Below are the code and all the weights of a small trained network. Each question names an input and a target symbol and asks about switching units off, where a switched-off unit gives its printed mean instead of its output.

import numpy as np


def w(rows, s, z=0):
    codes = np.array(rows[::2]) - 128.0
    scale = np.full(codes.shape[1], s)
    scale[-1] = z or s
    return codes * scale


def f(y):
    return np.maximum(y, 0)


def softmax(a):
    e = np.exp(a - a.max(-1, keepdims=True))
    return e / e.sum(-1, keepdims=True)


def log_softmax(a):
    a = a - a.max(-1, keepdims=True)
    return a - np.log(np.exp(a).sum(-1, keepdims=True))


def net(x, mask):
    ids = ['αγηθξσψω'.index(c) for c in x.split()]
    T = len(ids)
    res = E[ids] + P[:T]
    q, k, v = (res @ M[0].T for M in (Q, K, V))
    z = softmax(np.where(np.tri(T) > 0, q @ k.T / 4**0.5, -1e9)) @ v
    res = res + np.where(mask[0], z, O[0][:, -1]) @ O[0][:, :-1]
    y = f(res @ A[0][:, :-1].T + A[0][:, -1])
    res = res + np.where(mask[1:17], y, B[0][:, -1]) @ B[0][:, :-1]
    return log_softmax(res[-1] @ U[:, :-1].T + U[:, -1])


Q, K, V, O, A, B = {}, {}, {}, {}, {}, {}
E = w([
[58,174,82,172,131],'α',
[147,102,105,124,140],'γ',
[163,199,251,106,170],'η',
[113,125,93,145,111],'θ',
[167,158,122,186,199],'ξ',
[128,139,131,142,159],'σ',
[149,90,35,107,206],'ψ',
[190,58,140,188,163],'ω',
],0.022)
P = w([
[90,78,223,49,60],'0',
[93,155,80,32,6],'1',
[65,125,154,63,204],'2',
[148,210,100,139,40],'3',
[74,114,131,71,193],'4',
[103,185,74,171,33],'5',
],0.011)
Q[0] = w([
[196,128,121,142,109],'H0',
[113,103,165,126,151],'H0',
[255,127,171,108,99],'H0',
[173,135,98,226,142],'H0',
],0.0099)
K[0] = w([
[55,161,233,140,86],'H0',
[73,41,131,88,254],'H0',
[52,138,120,62,97],'H0',
[227,213,43,51,129],'H0',
],0.0071)
V[0] = w([
[65,213,239,187,62],'H0',
[134,35,102,51,2],'H0',
[230,80,177,228,97],'H0',
[101,154,136,55,200],'H0',
],0.0086)
O[0] = w([
[57,4,17,209,113,19],'H0',
[212,173,81,229,110,254],'H0',
[181,22,211,133,130,2],'H0',
[103,129,116,105,62,217],'H0',
],0.011,0.0035)
A[0] = w([
[102,161,34,152,103,44],'N0',
[255,187,57,162,99,183],'N1',
[141,89,206,115,17,253],'N2',
[123,176,196,44,116,85],'N3',
[250,88,96,64,150,224],'N4',
[88,150,144,157,187,55],'N5',
[66,74,80,133,148,23],'N6',
[44,119,134,70,80,18],'N7',
[169,171,155,33,102,246],'N8',
[88,33,156,110,195,66],'N9',
[116,225,53,50,85,126],'N10',
[211,62,41,181,126,95],'N11',
[155,112,80,211,149,46],'N12',
[171,129,63,73,173,88],'N13',
[94,91,80,76,103,27],'N14',
[146,65,181,253,84,61],'N15',
],0.0085,0.0056)
B[0] = w([
[213,95,186,144,165,178],'N0',
[57,132,199,128,51,253],'N1',
[2,134,59,185,115,158],'N2',
[191,91,137,112,170,191],'N3',
[42,181,145,192,191,187],'N4',
[36,135,123,67,69,136],'N5',
[199,119,64,127,74,148],'N6',
[199,93,124,140,152,143],'N7',
[105,87,80,153,115,229],'N8',
[161,76,176,142,103,144],'N9',
[178,53,156,75,109,241],'N10',
[115,159,102,155,228,173],'N11',
[228,113,133,97,157,152],'N12',
[167,202,172,139,100,158],'N13',
[130,76,117,123,91,142],'N14',
[153,208,135,24,79,148],'N15',
],0.0086,0.016)
U = w([
[162,105,53,189,132,34],'α',
[137,67,181,158,144,142],'γ',
[174,214,101,149,65,238],'η',
[255,148,150,72,146,64],'θ',
[201,106,231,242,207,155],'ξ',
[98,99,172,65,28,1],'σ',
[40,164,13,34,110,190],'ψ',
[57,201,88,173,120,104],'ω',
],0.0088,0.0064)

Each question gives the input, a string of symbols that net reads in full, and the target symbol t.
The units are the heads (4 rows each of Q, K, V and O) and the neurons (one row each of A and B). Each row of codes is followed by its name. A weight is (code - 128) times the scale printed after its matrix; where a second scale follows, it is the last column's (O, A, B and U).
mask holds one flag per unit, heads first, then neurons. A switched-off unit (its flag False) gives its mean, the last column of its rows in O or B, instead of its output. The means were averaged over made-up inputs and are rounded, as every weight is.
A unit's drop is (log p(t) with every unit on - log p(t) with that unit switched off) / (log p(t) with every unit on - log p(t) with every unit switched off).
The circuit of an input: a set's keep is (log p(t) with only the set's units on - log p(t) with every unit switched off) / (log p(t) with every unit on - log p(t) with every unit switched off). Starting from the 12 units with the biggest drops (on a tie, the unit counted first), units are removed one at a time, each time the one whose removal leaves the highest keep (on an exact tie, the one counted first), for as long as the keep stays at least 0.8.
units of the circuit, in order: the units of the circuit, biggest drop first
most important unit: the unit with the biggest drop
top k neurons: the k neurons with the biggest drops, biggest first
input γ ψ σ γ, target σ: units of the circuit, in order -> (N1; N10; H0)
input γ γ γ θ γ, target η: units of the circuit, in order -> (H0; N0)
input γ σ θ ψ α, target θ: top 3 neurons -> (N3; N10; N1)
input θ ψ γ ψ, target σ: most important unit -> N1
input ω ψ γ γ, target σ: units of the circuit, in order -> (N1; N11; H0)
input θ γ γ η ψ θ, target α: units of the circuit, in order -> (H0; N1)
input ψ η σ, target θ: units of the circuit, in order -> (H0; N3)
input θ ψ ω σ, target σ: top 2 neurons -> (N1; N11)
input ξ α γ ψ θ, target θ: units of the circuit, in order -> (H0; N1)
input ψ γ ψ ω θ γ, target ω: top 2 neurons -> (N4; N0)
input η ξ ψ η, target ψ: units of the circuit, in order -> (H0; N2)
input α ψ η ξ γ γ, target ψ: units of the circuit, in order -> (H0; N1; N3)
input γ ψ η, target θ: units of the circuit, in order -> (N1; N4)
input σ σ α γ γ ω, target η: units of the circuit, in order -> (N15)
input ξ γ γ ω, target η: units of the circuit, in order -> (N15; H0)
input σ ψ ψ ω, target σ: top 2 neurons -> (N1; N10)
input ω γ θ ξ α, target γ: top 2 neurons -> (N9; N1)
input ω γ ψ ω θ σ, target ω: top 2 neurons -> (N10; N0)
input γ η ξ σ ψ, target θ: top 3 neurons -> (N1; N3; N13)
input θ ψ η α, target σ: most important unit -> N10
input θ γ α, target η: top 2 neurons -> (N3; N5)
